Below are the code and all the weights of a small trained network. Each question names an input and a class and asks about switching units off, where a switched-off unit gives its printed mean instead of its output.

import numpy as np


def w(rows, s, z=0):
    codes = np.array(rows[::2]) - 128.0
    scale = np.full(codes.shape[1], s)
    scale[-1] = z or s
    return codes * scale


def norm(h):
    return h / np.sqrt((h * h).mean(-1, keepdims=True) + 1e-5)


def f(y):
    return y / 2 * (1 + np.tanh(0.7978845608 * (y + 0.044715 * y**3)))


def log_softmax(a):
    a = a - a.max(-1, keepdims=True)
    return a - np.log(np.exp(a).sum(-1, keepdims=True))


def net(x, mask):
    res = np.array(x, float).reshape(1, 7) / 4 @ E
    u = 0
    for l in range(4):
        y = f(norm(res) @ A[l][:, :-1].T + A[l][:, -1])
        res = res + np.where(mask[u : u + 3], y, B[l][:, -1]) @ B[l][:, :-1]
        u += 3
    return log_softmax(norm(res)[-1] @ U[:, :-1].T + U[:, -1])


A, B = {}, {}
E = w([
[88,131,80,122,184,133],'x0',
[90,111,191,186,138,182],'x1',
[104,127,99,141,92,28],'x2',
[116,124,145,76,156,181],'x3',
[116,254,108,130,81,160],'x4',
[115,82,50,137,38,161],'x5',
[54,151,140,185,111,88],'x6',
],0.0084)
A[0] = w([
[64,255,206,55,141,137,82],'0.n1',
[123,41,19,46,138,174,91],'0.n2',
[108,163,89,239,130,78,253],'0.n3',
],0.0081,0.0039)
B[0] = w([
[148,133,151,66,5,161,212],'0.n1',
[162,103,129,96,105,185,210],'0.n2',
[153,80,227,62,114,154,254],'0.n3',
],0.012,0.0053)
A[1] = w([
[90,39,209,194,111,128,62],'1.n1',
[120,254,64,87,166,126,2],'1.n2',
[184,174,146,1,104,133,179],'1.n3',
],0.0088,0.0052)
B[1] = w([
[182,209,228,112,154,71,163],'1.n1',
[158,180,172,71,254,124,126],'1.n2',
[31,123,126,226,129,134,254],'1.n3',
],0.009,0.0096)
A[2] = w([
[42,164,167,129,125,166,249],'2.n1',
[181,254,117,205,69,188,192],'2.n2',
[76,161,144,124,227,76,144],'2.n3',
],0.0081,0.0019)
B[2] = w([
[97,104,152,142,250,179,253],'2.n1',
[121,124,241,180,254,248,234],'2.n2',
[246,203,149,238,164,190,153],'2.n3',
],0.007,0.0054)
A[3] = w([
[85,99,181,108,222,112,123],'3.n1',
[81,94,138,164,165,96,4],'3.n2',
[141,32,124,135,254,82,115],'3.n3',
],0.0059,0.0025)
B[3] = w([
[152,124,75,229,228,129,253],'3.n1',
[127,190,105,171,58,28,101],'3.n2',
[120,237,62,178,1,160,196],'3.n3',
],0.01,0.0024)
U = w([
[90,145,109,87,181,112,52],'0',
[159,67,190,94,71,8,118],'1',
[154,183,72,197,121,55,99],'2',
[136,175,208,198,225,186,175],'3',
[113,60,104,85,66,223,183],'4',
[123,192,83,9,169,77,8],'5',
[10,193,106,114,98,104,102],'6',
[145,128,25,133,171,138,78],'7',
],0.015,0.012)

Each question gives the input, the list of numbers given to net, and the class t.
The units are the neurons (one row each of A and B). Each row of codes is followed by its name. A weight is (code - 128) times the scale printed after its matrix; where a second scale follows, it is the last column's (A, B and U).
mask holds one flag per neuron, layer by layer. A switched-off neuron (its flag False) gives its mean, the last column of its row in B, instead of its output. The means were averaged over made-up inputs and are rounded, as every weight is.
A unit's drop is (log p(t) with every unit on - log p(t) with that unit switched off) / (log p(t) with every unit on - log p(t) with every unit switched off).
The circuit of an input: a set's keep is (log p(t) with only the set's units on - log p(t) with every unit switched off) / (log p(t) with every unit on - log p(t) with every unit switched off). Starting from all 12 units, units are removed one at a time, each time the one whose removal leaves the highest keep (on an exact tie, the one counted first), for as long as the keep stays at least 0.8.
circuit, biggest first: the units of the circuit, biggest drop first
unit that matters most: the unit with the biggest drop
k most important neurons: the k neurons with the biggest drops, biggest first
k most important neurons of layer l: the k neurons of layer l with the biggest drops, biggest first
drop of u: that unit's drop, to one decimal
input [-4,-3,-5,-1,-8,-2,-7], class 4: unit that matters most => 2.n2
input [5,1,6,-2,-8,5,1], class 1: circuit, biggest first => 1.n1, 1.n3
input [-4,8,8,1,1,3,7], class 1: circuit, biggest first => 0.n3, 2.n2
input [-2,7,8,-4,-6,-2,-3], class 1: 3 most important neurons => 2.n2, 1.n3, 2.n1
input [6,-2,-4,8,2,0,5], class 4: 3 most important neurons => 0.n1, 1.n1, 2.n3
input [0,-8,-4,-8,-7,-7,1], class 2: circuit, biggest first => 3.n3, 2.n2
input [-8,1,2,-4,-5,-7,6], class 1: 3 most important neurons => 2.n2, 1.n3, 2.n1
input [-1,-2,0,-5,-5,4,-1], class 1: 2 most important neurons of layer 2 => 2.n1, 2.n2
input [4,-7,5,-3,6,2,-8], class 3: circuit, biggest first => 1.n3, 2.n2
input [-6,-3,-3,7,5,3,-7], class 3: 3 most important neurons => 2.n2, 1.n3, 0.n3
input [-4,-4,7,-3,2,7,7], class 1: 2 most important neurons of layer 0 => 0.n3, 0.n1
input [0,-7,5,-3,-4,-3,-2], class 2: 2 most important neurons => 0.n1, 3.n3
input [8,1,0,5,-7,-4,-6], class 7: 2 most important neurons => 0.n3, 2.n2
input [-6,1,4,-5,3,3,-1], class 1: unit that matters most => 0.n3
input [7,5,-3,5,-2,2,-4], class 4: drop of 1.n3 => 0.2
input [2,4,6,-3,0,4,5], class 1: drop of 2.n2 => 0.4
input [-4,-2,0,2,5,0,6], class 4: drop of 1.n3 => -0.1
